Below are the code and all the weights of a small trained network. Each question names an input and a class and asks about switching units off, where a switched-off unit gives its printed mean instead of its output.

import numpy as np


def w(rows, s, z=0):
    codes = np.array(rows[::2]) - 128.0
    scale = np.full(codes.shape[1], s)
    scale[-1] = z or s
    return codes * scale


def f(y):
    return y / 2 * (1 + np.tanh(0.7978845608 * (y + 0.044715 * y**3)))


def log_softmax(a):
    a = a - a.max(-1, keepdims=True)
    return a - np.log(np.exp(a).sum(-1, keepdims=True))


def net(x, mask):
    res = np.array(x, float).reshape(1, 4) / 4 @ E
    y = f(res @ A[0][:, :-1].T + A[0][:, -1])
    res = res + np.where(mask, y, B[0][:, -1]) @ B[0][:, :-1]
    return log_softmax(res[-1] @ U[:, :-1].T + U[:, -1])


A, B = {}, {}
E = w([
[120,1,152,120,132,141,214],'x0',
[178,121,64,114,106,191,185],'x1',
[207,128,111,116,214,102,135],'x2',
[129,141,115,97,109,90,135],'x3',
],0.013)
A[0] = w([
[79,143,148,105,157,73,122,140],'n0',
[26,99,158,145,168,71,78,133],'n1',
[161,41,182,92,68,119,148,44],'n2',
[164,112,101,76,192,29,181,147],'n3',
[109,161,96,92,142,185,39,47],'n4',
[75,105,168,104,63,147,84,160],'n5',
[64,147,115,156,32,199,103,168],'n6',
[150,65,217,86,105,151,164,43],'n7',
[163,143,126,116,215,135,149,195],'n8',
[172,137,80,162,171,61,152,178],'n9',
[99,194,78,152,125,160,79,51],'n10',
[172,181,103,128,88,166,104,43],'n11',
[64,120,129,140,36,139,117,189],'n12',
[112,144,141,174,43,145,129,157],'n13',
[146,110,229,98,126,62,76,141],'n14',
[88,54,146,111,130,74,189,72],'n15',
[147,201,92,141,83,161,69,33],'n16',
[97,116,125,134,69,142,116,147],'n17',
[191,147,87,102,69,217,206,97],'n18',
[202,110,20,124,57,183,116,159],'n19',
[133,181,166,94,196,161,161,152],'n20',
[39,131,150,108,190,87,108,90],'n21',
[196,140,121,107,189,100,132,211],'n22',
[163,139,49,101,74,200,157,114],'n23',
[99,136,138,135,1,171,116,171],'n24',
[63,105,72,128,80,205,92,109],'n25',
[201,196,161,170,104,102,78,47],'n26',
[217,104,77,163,199,77,114,196],'n27',
[139,208,96,94,76,146,90,9],'n28',
[26,124,123,111,90,164,110,173],'n29',
[155,70,127,166,94,77,185,60],'n30',
[124,43,129,148,145,180,144,31],'n31',
[160,64,125,135,95,121,174,21],'n32',
[159,143,97,75,90,176,161,67],'n33',
[185,109,139,172,208,136,109,221],'n34',
[130,120,156,178,33,107,156,139],'n35',
[128,108,117,158,130,125,100,9],'n36',
[179,129,100,102,84,179,139,76],'n37',
[126,172,96,114,133,120,100,64],'n38',
[83,115,90,149,74,158,114,196],'n39',
[104,86,173,166,134,52,86,93],'n40',
],0.0097,0.0015)
B[0] = w([
[145,65,170,161,106,108,90,173],'n0',
[179,48,172,183,57,118,83,221],'n1',
[53,105,91,34,136,192,107,215],'n2',
[119,166,150,100,123,104,159,217],'n3',
[76,138,141,50,95,196,90,189],'n4',
[131,129,149,124,117,67,187,202],'n5',
[135,185,108,132,154,65,180,238],'n6',
[68,141,81,74,166,255,101,214],'n7',
[86,191,94,131,188,85,229,197],'n8',
[105,112,67,131,157,83,174,187],'n9',
[122,125,85,63,142,213,104,207],'n10',
[90,111,156,108,71,206,107,190],'n11',
[99,184,99,187,216,50,154,221],'n12',
[116,156,58,143,162,78,160,191],'n13',
[206,57,141,190,84,129,79,202],'n14',
[62,135,82,66,109,200,83,226],'n15',
[83,138,82,59,148,215,105,222],'n16',
[133,182,78,145,135,88,184,175],'n17',
[186,70,158,163,82,102,107,254],'n18',
[210,49,219,227,88,94,94,242],'n19',
[130,121,110,104,111,107,161,155],'n20',
[175,107,203,190,38,110,89,188],'n21',
[146,167,113,122,149,51,203,207],'n22',
[225,59,236,187,101,97,64,232],'n23',
[119,193,85,139,178,56,190,231],'n24',
[194,118,94,102,126,86,151,199],'n25',
[51,135,126,86,152,184,92,204],'n26',
[117,219,80,115,178,7,159,229],'n27',
[87,82,104,66,116,202,141,216],'n28',
[126,162,96,176,151,100,174,209],'n29',
[75,151,84,64,121,164,92,194],'n30',
[92,115,110,131,129,174,141,214],'n31',
[80,135,143,89,114,181,78,200],'n32',
[172,93,185,176,45,127,103,189],'n33',
[119,140,129,164,167,80,193,200],'n34',
[96,195,37,123,148,94,178,180],'n35',
[163,96,142,105,145,142,118,122],'n36',
[183,5,169,207,63,131,66,187],'n37',
[98,107,157,84,111,154,127,172],'n38',
[117,141,115,165,152,53,197,186],'n39',
[170,76,244,199,94,145,87,198],'n40',
],0.0059,0.0098)
U = w([
[116,217,95,158,186,2,233,225],'0',
[188,88,231,230,50,106,52,153],'1',
[51,160,103,42,122,240,94,6],'2',
],0.0099,0.0015)

Each question gives the input, the list of numbers given to net, and the class t.
The units are the neurons (one row each of A and B). Each row of codes is followed by its name. A weight is (code - 128) times the scale printed after its matrix; where a second scale follows, it is the last column's (A, B and U).
mask holds one flag per neuron, in row order. A switched-off neuron (its flag False) gives its mean, the last column of its row in B, instead of its output. The means were averaged over made-up inputs and are rounded, as every weight is.
A unit's drop is (log p(t) with every unit on - log p(t) with that unit switched off) / (log p(t) with every unit on - log p(t) with every unit switched off).
unit that matters most: the unit with the biggest drop
k most important neurons: the k neurons with the biggest drops, biggest first
drop of u: that unit's drop, to one decimal
input [-2,8,7,-8], class 1: 4 most important neurons : (n19; n23; n37; n18)
input [8,1,-8,4], class 0: unit that matters most : n12
input [5,-5,2,5], class 1: 2 most important neurons : (n40; n14)
input [-7,-7,-8,8], class 0: 3 most important neurons : (n12; n24; n6)
input [1,8,-6,-1], class 1: 2 most important neurons : (n23; n19)
input [-7,-7,6,-2], class 1: 2 most important neurons : (n14; n21)
input [-7,6,-8,7], class 0: 2 most important neurons : (n24; n6)
input [5,4,-3,-4], class 2: 3 most important neurons : (n7; n2; n1)
input [8,-1,-8,0], class 0: 2 most important neurons : (n12; n24)
input [5,4,1,-5], class 2: 2 most important neurons : (n7; n2)
input [-2,7,-7,-8], class 0: 2 most important neurons : (n24; n6)
input [8,-6,-6,6], class 2: drop of n15 : 0.5
input [4,-1,-1,8], class 2: drop of n24 : 0.0
input [-7,7,1,-6], class 1: drop of n19 : 2.0
input [6,-4,-6,-1], class 0: most important neuron : (n12)
